Below are the code and all the weights of a small trained network. Each question names an input and a class and asks about switching units off, where a switched-off unit gives its printed mean instead of its output.

import numpy as np


def w(rows, s, z=0):
    codes = np.array(rows[::2]) - 128.0
    scale = np.full(codes.shape[1], s)
    scale[-1] = z or s
    return codes * scale


def norm(h):
    return h / np.sqrt((h * h).mean(-1, keepdims=True) + 1e-5)


def f(y):
    return y / 2 * (1 + np.tanh(0.7978845608 * (y + 0.044715 * y**3)))


def log_softmax(a):
    a = a - a.max(-1, keepdims=True)
    return a - np.log(np.exp(a).sum(-1, keepdims=True))


def net(x, mask):
    res = np.array(x, float).reshape(1, 6) / 4 @ E
    u = 0
    for l in range(2):
        y = f(norm(res) @ A[l][:, :-1].T + A[l][:, -1])
        res = res + np.where(mask[u : u + 7], y, B[l][:, -1]) @ B[l][:, :-1]
        u += 7
    return log_softmax(norm(res)[-1] @ U[:, :-1].T + U[:, -1])


A, B = {}, {}
E = w([
[164,150,162,163,132,66,191],'x0',
[88,117,194,192,110,83,140],'x1',
[175,20,228,170,7,199,95],'x2',
[187,87,88,40,129,31,148],'x3',
[72,10,138,178,186,202,117],'x4',
[254,195,143,91,165,175,181],'x5',
],0.0059)
A[0] = w([
[147,97,138,116,199,120,133,51],'L0N1',
[47,129,65,21,122,138,76,156],'L0N2',
[128,167,120,179,118,63,155,205],'L0N3',
[243,152,133,89,110,216,132,198],'L0N4',
[119,197,129,143,156,91,119,2],'L0N5',
[117,45,112,115,251,87,178,128],'L0N6',
[67,151,94,178,169,158,123,108],'L0N7',
],0.014,0.0029)
B[0] = w([
[135,104,91,48,95,142,97,148],'L0N1',
[185,109,157,76,197,186,98,221],'L0N2',
[139,143,182,38,126,116,135,178],'L0N3',
[164,94,109,62,198,141,5,255],'L0N4',
[100,184,113,99,122,98,226,158],'L0N5',
[172,108,148,119,184,133,62,218],'L0N6',
[53,90,100,107,154,149,155,182],'L0N7',
],0.013,0.0099)
A[1] = w([
[66,90,142,162,141,110,144,78],'L1N1',
[184,187,177,134,147,122,120,42],'L1N2',
[112,109,117,211,101,152,134,22],'L1N3',
[139,142,103,156,122,141,147,20],'L1N4',
[235,187,111,82,50,3,149,243],'L1N5',
[109,112,54,158,180,148,98,197],'L1N6',
[174,165,104,120,140,226,100,255],'L1N7',
],0.015,0.0022)
B[1] = w([
[186,133,145,111,80,97,109,143],'L1N1',
[128,64,111,129,175,182,141,159],'L1N2',
[70,119,146,148,122,145,164,138],'L1N3',
[82,124,147,138,181,144,167,116],'L1N4',
[184,52,114,105,174,159,8,189],'L1N5',
[207,146,159,120,61,93,112,197],'L1N6',
[132,94,85,152,143,79,84,248],'L1N7',
],0.015,0.012)
U = w([
[90,83,193,230,25,124,200,122],'0',
[65,221,139,67,173,59,254,37],'1',
[202,70,140,51,214,99,64,219],'2',
[136,184,58,237,135,111,214,3],'3',
],0.0095,0.004)

Each question gives the input, the list of numbers given to net, and the class t.
The units are the neurons (one row each of A and B). Each row of codes is followed by its name. A weight is (code - 128) times the scale printed after its matrix; where a second scale follows, it is the last column's (A, B and U).
mask holds one flag per neuron, layer by layer. A switched-off neuron (its flag False) gives its mean, the last column of its row in B, instead of its output. The means were averaged over made-up inputs and are rounded, as every weight is.
A unit's drop is (log p(t) with every unit on - log p(t) with that unit switched off) / (log p(t) with every unit on - log p(t) with every unit switched off).
The circuit of an input: a set's keep is (log p(t) with only the set's units on - log p(t) with every unit switched off) / (log p(t) with every unit on - log p(t) with every unit switched off). Starting from the 12 units with the biggest drops (on a tie, the unit counted first), units are removed one at a time, each time the one whose removal leaves the highest keep (on an exact tie, the one counted first), for as long as the keep stays at least 0.8.
units of the circuit, in order: the units of the circuit, biggest drop first
unit that matters most: the unit with the biggest drop
top k neurons: the k neurons with the biggest drops, biggest first
top k neurons in layer l: the k neurons of layer l with the biggest drops, biggest first
drop when u is switched off: that unit's drop, to one decimal
input [3,-7,-8,-7,1,-4], class 1: unit that matters most	L0N5
input [-7,8,-8,-1,-3,5], class 1: units of the circuit, in order	[L0N4; L0N5]
input [-7,6,0,-5,2,3], class 0: units of the circuit, in order	[L0N4; L0N2; L0N6; L1N5]
input [-2,1,-1,-6,-8,-8], class 1: top 2 neurons	[L0N4; L1N5]
input [-4,-1,3,-8,5,1], class 0: top 3 neurons in layer 0	[L0N2; L0N4; L0N6]
input [0,4,-8,-5,-6,-1], class 1: top 2 neurons	[L0N7; L0N4]
input [-7,8,2,0,6,-1], class 0: top 2 neurons	[L0N4; L0N2]
input [-6,-1,8,1,0,-6], class 0: top 2 neurons in layer 1	[L1N5; L1N3]
input [-3,-1,5,1,5,-7], class 0: top 3 neurons in layer 1	[L1N5; L1N3; L1N7]
input [1,-2,-7,-8,-2,3], class 1: top 2 neurons in layer 0	[L0N7; L0N5]
input [5,5,2,-7,-4,-8], class 0: top 2 neurons in layer 0	[L0N4; L0N2]
input [5,8,-5,-8,-5,-5], class 1: drop when L0N7 is switched off	0.3
input [3,6,7,-5,-5,-7], class 0: drop when L0N4 is switched off	0.2
input [-2,0,8,-1,5,-7], class 0: drop when L0N4 is switched off	0.2
input [5,7,-8,-3,2,-2], class 1: unit that matters most	L0N7
